Below are the code and all the weights of a small trained network. Each question names an input and a class and asks about switching units off, where a switched-off unit gives its printed mean instead of its output.

import numpy as np


def w(rows, s, z=0):
    codes = np.array(rows[::2]) - 128.0
    scale = np.full(codes.shape[1], s)
    scale[-1] = z or s
    return codes * scale


def norm(h):
    return h / np.sqrt((h * h).mean(-1, keepdims=True) + 1e-5)


def f(y):
    return y / 2 * (1 + np.tanh(0.7978845608 * (y + 0.044715 * y**3)))


def log_softmax(a):
    a = a - a.max(-1, keepdims=True)
    return a - np.log(np.exp(a).sum(-1, keepdims=True))


def net(x, mask):
    res = np.array(x, float).reshape(1, 2) / 4 @ E
    u = 0
    for l in range(2):
        y = f(norm(res) @ A[l][:, :-1].T + A[l][:, -1])
        res = res + np.where(mask[u : u + 7], y, B[l][:, -1]) @ B[l][:, :-1]
        u += 7
    return log_softmax(norm(res)[-1] @ U[:, :-1].T + U[:, -1])


A, B = {}, {}
E = w([
[247,63,141],'x0',
[114,172,254],'x1',
],0.0074)
A[0] = w([
[140,160,57,123],'0.n1',
[177,141,209,43],'0.n2',
[177,66,161,187],'0.n3',
[108,135,254,252],'0.n4',
[104,97,120,26],'0.n5',
[30,198,58,148],'0.n6',
[135,139,131,110],'0.n7',
],0.0075,0.0028)
B[0] = w([
[140,93,171,144],'0.n1',
[2,134,133,158],'0.n2',
[156,77,107,184],'0.n3',
[205,171,76,255],'0.n4',
[121,169,137,107],'0.n5',
[136,66,130,221],'0.n6',
[117,164,59,124],'0.n7',
],0.0087,0.0049)
A[1] = w([
[191,209,43,41],'1.n1',
[171,24,198,179],'1.n2',
[165,163,218,93],'1.n3',
[12,175,74,253],'1.n4',
[99,36,3,68],'1.n5',
[146,96,22,61],'1.n6',
[2,155,165,127],'1.n7',
],0.01,0.0044)
B[1] = w([
[60,117,194,151],'1.n1',
[21,100,125,230],'1.n2',
[187,176,2,171],'1.n3',
[150,66,134,250],'1.n4',
[172,198,153,255],'1.n5',
[114,220,151,187],'1.n6',
[135,77,94,191],'1.n7',
],0.0097,0.0054)
U = w([
[213,246,90,188],'0',
[117,21,95,194],'1',
[40,181,249,190],'2',
[99,121,202,2],'3',
],0.016,0.0075)

Each question gives the input, the list of numbers given to net, and the class t.
The units are the neurons (one row each of A and B). Each row of codes is followed by its name. A weight is (code - 128) times the scale printed after its matrix; where a second scale follows, it is the last column's (A, B and U).
mask holds one flag per neuron, layer by layer. A switched-off neuron (its flag False) gives its mean, the last column of its row in B, instead of its output. The means were averaged over made-up inputs and are rounded, as every weight is.
A unit's drop is (log p(t) with every unit on - log p(t) with that unit switched off) / (log p(t) with every unit on - log p(t) with every unit switched off).
The circuit of an input: a set's keep is (log p(t) with only the set's units on - log p(t) with every unit switched off) / (log p(t) with every unit on - log p(t) with every unit switched off). Starting from the 12 units with the biggest drops (on a tie, the unit counted first), units are removed one at a time, each time the one whose removal leaves the highest keep (on an exact tie, the one counted first), for as long as the keep stays at least 0.8.
circuit, biggest first: the units of the circuit, biggest drop first
k most important neurons: the k neurons with the biggest drops, biggest first
k most important neurons of layer l: the k neurons of layer l with the biggest drops, biggest first
drop of u: that unit's drop, to one decimal
input [-3,-2], class 2: 2 most important neurons of layer 1 => [1.n5 1.n3]
input [2,3], class 2: circuit, biggest first => [0.n2]
input [7,-8], class 0: circuit, biggest first => [1.n5 1.n6]
input [-2,4], class 0: 2 most important neurons of layer 1 => [1.n2 1.n3]
input [7,5], class 1: 3 most important neurons => [1.n5 1.n2 0.n3]
input [3,3], class 2: 3 most important neurons => [1.n1 0.n2 0.n3]
input [3,-3], class 2: 4 most important neurons => [1.n3 0.n4 1.n2 1.n6]
input [-7,-8], class 0: 2 most important neurons of layer 1 => [1.n5 1.n6]
input [-4,-1], class 1: 4 most important neurons => [0.n4 0.n3 1.n4 1.n7]
input [-3,0], class 2: 4 most important neurons => [0.n6 0.n2 0.n4 1.n3]
input [-2,-1], class 2: 2 most important neurons => [0.n6 0.n2]
input [-2,-5], class 0: 2 most important neurons => [1.n5 1.n1]
input [3,-2], class 2: 2 most important neurons of layer 1 => [1.n2 1.n3]
input [-4,-8], class 0: circuit, biggest first => [1.n5]
input [7,4], class 1: 2 most important neurons of layer 1 => [1.n2 1.n5]
input [2,-4], class 0: 2 most important neurons of layer 1 => [1.n5 1.n1]
input [-3,-1], class 2: 3 most important neurons of layer 0 => [0.n6 0.n2 0.n4]
input [-6,-1], class 1: drop of 0.n4 => 0.2
input [-8,1], class 1: drop of 1.n3 => 0.0
input [-1,-2], class 2: drop of 0.n4 => 0.1
input [-7,-3], class 1: drop of 0.n4 => 3.2
input [2,6], class 0: most important neuron => [1.n3]
